Below is a small trained network, with its code and all its weights. Each question gives an input and a class and asks what happens when units are switched off, that is, made to give their printed mean instead of their output.

import numpy as np


def w(rows, s, z=0):
    codes = np.array(rows[::2]) - 128.0
    scale = np.full(codes.shape[1], s)
    scale[-1] = z or s
    return codes * scale


def norm(h):
    return h / np.sqrt((h * h).mean(-1, keepdims=True) + 1e-5)


def f(y):
    return np.maximum(y, 0)


def log_softmax(a):
    a = a - a.max(-1, keepdims=True)
    return a - np.log(np.exp(a).sum(-1, keepdims=True))


def net(x, mask):
    res = np.array(x, float).reshape(1, 6) / 4 @ E
    u = 0
    for l in range(2):
        y = f(norm(res) @ A[l][:, :-1].T + A[l][:, -1])
        res = res + np.where(mask[u : u + 8], y, B[l][:, -1]) @ B[l][:, :-1]
        u += 8
    return log_softmax(norm(res)[-1] @ U[:, :-1].T + U[:, -1])


A, B = {}, {}
E = w([
[135,178,76,145,162,82,200,103],'x0',
[144,118,121,133,102,94,116,130],'x1',
[91,84,51,92,177,147,99,118],'x2',
[101,81,130,80,76,130,188,98],'x3',
[114,137,164,153,145,129,119,2],'x4',
[130,122,125,124,115,108,119,132],'x5',
],0.009)
A[0] = w([
[135,141,158,68,106,136,142,202,69],'L0N1',
[94,39,187,77,24,178,235,112,26],'L0N2',
[117,105,100,122,165,66,190,134,121],'L0N3',
[164,190,196,150,171,128,44,178,152],'L0N4',
[87,59,203,96,77,180,39,146,99],'L0N5',
[141,92,1,135,117,82,126,238,196],'L0N6',
[162,86,139,99,114,188,118,208,164],'L0N7',
[41,128,160,126,82,139,98,20,3],'L0N8',
],0.0085,0.0038)
B[0] = w([
[71,233,180,165,54,218,99,107,165],'L0N1',
[172,159,39,2,180,45,39,134,206],'L0N2',
[167,129,161,167,166,65,187,166,175],'L0N3',
[180,141,49,44,163,100,119,16,210],'L0N4',
[129,99,132,225,237,65,214,135,217],'L0N5',
[81,162,129,108,121,154,177,60,255],'L0N6',
[168,162,85,154,47,88,228,105,201],'L0N7',
[81,193,84,200,62,137,136,130,181],'L0N8',
],0.0085,0.0086)
A[1] = w([
[117,150,97,112,91,147,172,254,124],'L1N1',
[5,155,101,184,207,103,187,195,115],'L1N2',
[87,108,173,71,145,107,172,203,53],'L1N3',
[143,124,197,154,169,79,176,164,122],'L1N4',
[211,130,147,51,157,77,217,74,210],'L1N5',
[216,174,111,140,184,176,75,133,1],'L1N6',
[149,33,61,206,72,146,137,144,187],'L1N7',
[137,174,169,168,144,98,53,82,211],'L1N8',
],0.0094,0.0025)
B[1] = w([
[133,191,134,216,130,181,141,11,146],'L1N1',
[167,38,159,157,91,192,110,72,190],'L1N2',
[134,155,133,117,226,30,89,82,134],'L1N3',
[155,8,188,243,146,191,113,254,145],'L1N4',
[119,83,199,109,141,132,24,229,254],'L1N5',
[50,110,135,19,176,25,119,234,149],'L1N6',
[81,37,203,135,207,248,148,50,140],'L1N7',
[119,140,82,130,10,198,206,141,174],'L1N8',
],0.0082,0.014)
U = w([
[131,177,47,1,191,26,89,112,75],'0',
[80,225,70,188,54,141,209,95,97],'1',
[189,62,193,199,215,103,185,194,2],'2',
[121,106,137,55,73,196,83,162,206],'3',
],0.0099,0.0069)

Each question gives the input, the list of numbers given to net, and the class t.
The units are the neurons (one row each of A and B). Each row of codes is followed by its name. A weight is (code - 128) times the scale printed after its matrix; where a second scale follows, it is the last column's (A, B and U).
mask holds one flag per neuron, layer by layer. A switched-off neuron (its flag False) gives its mean, the last column of its row in B, instead of its output. The means were averaged over made-up inputs and are rounded, as every weight is.
A unit's drop is (log p(t) with every unit on - log p(t) with that unit switched off) / (log p(t) with every unit on - log p(t) with every unit switched off).
The circuit of an input: a set's keep is (log p(t) with only the set's units on - log p(t) with every unit switched off) / (log p(t) with every unit on - log p(t) with every unit switched off). Starting from the 12 units with the biggest drops (on a tie, the unit counted first), units are removed one at a time, each time the one whose removal leaves the highest keep (on an exact tie, the one counted first), for as long as the keep stays at least 0.8.
units of the circuit, in order: the units of the circuit, biggest drop first
top k neurons: the k neurons with the biggest drops, biggest first
k most important neurons of layer l: the k neurons of layer l with the biggest drops, biggest first
input [-5,-6,-4,-8,8,7], class 0: top 4 neurons -> L0N4, L1N6, L0N1, L1N2
input [3,-6,-6,5,5,6], class 3: units of the circuit, in order -> L0N2, L0N4, L1N5
input [-6,-1,-6,8,-2,1], class 0: units of the circuit, in order -> L0N2
input [8,7,6,0,-5,-1], class 2: top 3 neurons -> L0N3, L0N2, L0N4
input [3,7,2,-3,-4,-1], class 1: 3 most important neurons of layer 1 -> L1N6, L1N4, L1N7
input [2,6,8,-2,0,-1], class 3: units of the circuit, in order -> L0N2, L0N5
input [-1,-4,-1,-4,4,-2], class 0: top 3 neurons -> L0N4, L1N6, L1N2
input [6,-3,7,2,3,-6], class 3: top 2 neurons -> L0N5, L1N2
input [-6,6,1,5,4,3], class 2: top 3 neurons -> L0N5, L0N4, L0N6
input [5,-5,-7,-3,-2,5], class 3: units of the circuit, in order -> L0N5, L0N7
input [-7,3,2,6,-8,-3], class 1: top 2 neurons -> L0N1, L1N1
input [6,-8,-1,7,-7,-8], class 0: top 2 neurons -> L0N2, L0N5
input [-5,0,0,5,5,1], class 0: top 2 neurons -> L0N2, L0N1
input [7,4,-6,8,-7,-5], class 0: top 2 neurons -> L0N2, L0N5
input [1,-1,-3,-6,1,-5], class 0: most important neuron of layer 0 -> L0N4
input [-8,2,4,-7,-5,2], class 2: top 2 neurons -> L0N5, L0N2
input [3,4,7,0,4,-2], class 3: units of the circuit, in order -> L0N5, L0N2
input [5,-6,8,-7,6,6], class 3: 3 most important neurons of layer 1 -> L1N2, L1N8, L1N3
input [3,-2,7,-4,4,0], class 3: top 4 neurons -> L0N2, L0N4, L1N2, L0N5
input [-6,-5,4,3,0,3], class 2: units of the circuit, in order -> L0N5
input [0,4,4,-3,4,7], class 1: top 2 neurons -> L1N5, L0N2
input [2,-7,7,0,-3,5], class 3: 2 most important neurons of layer 0 -> L0N5, L0N8
input [7,-6,7,-2,6,-2], class 2: units of the circuit, in order -> L0N4, L0N6
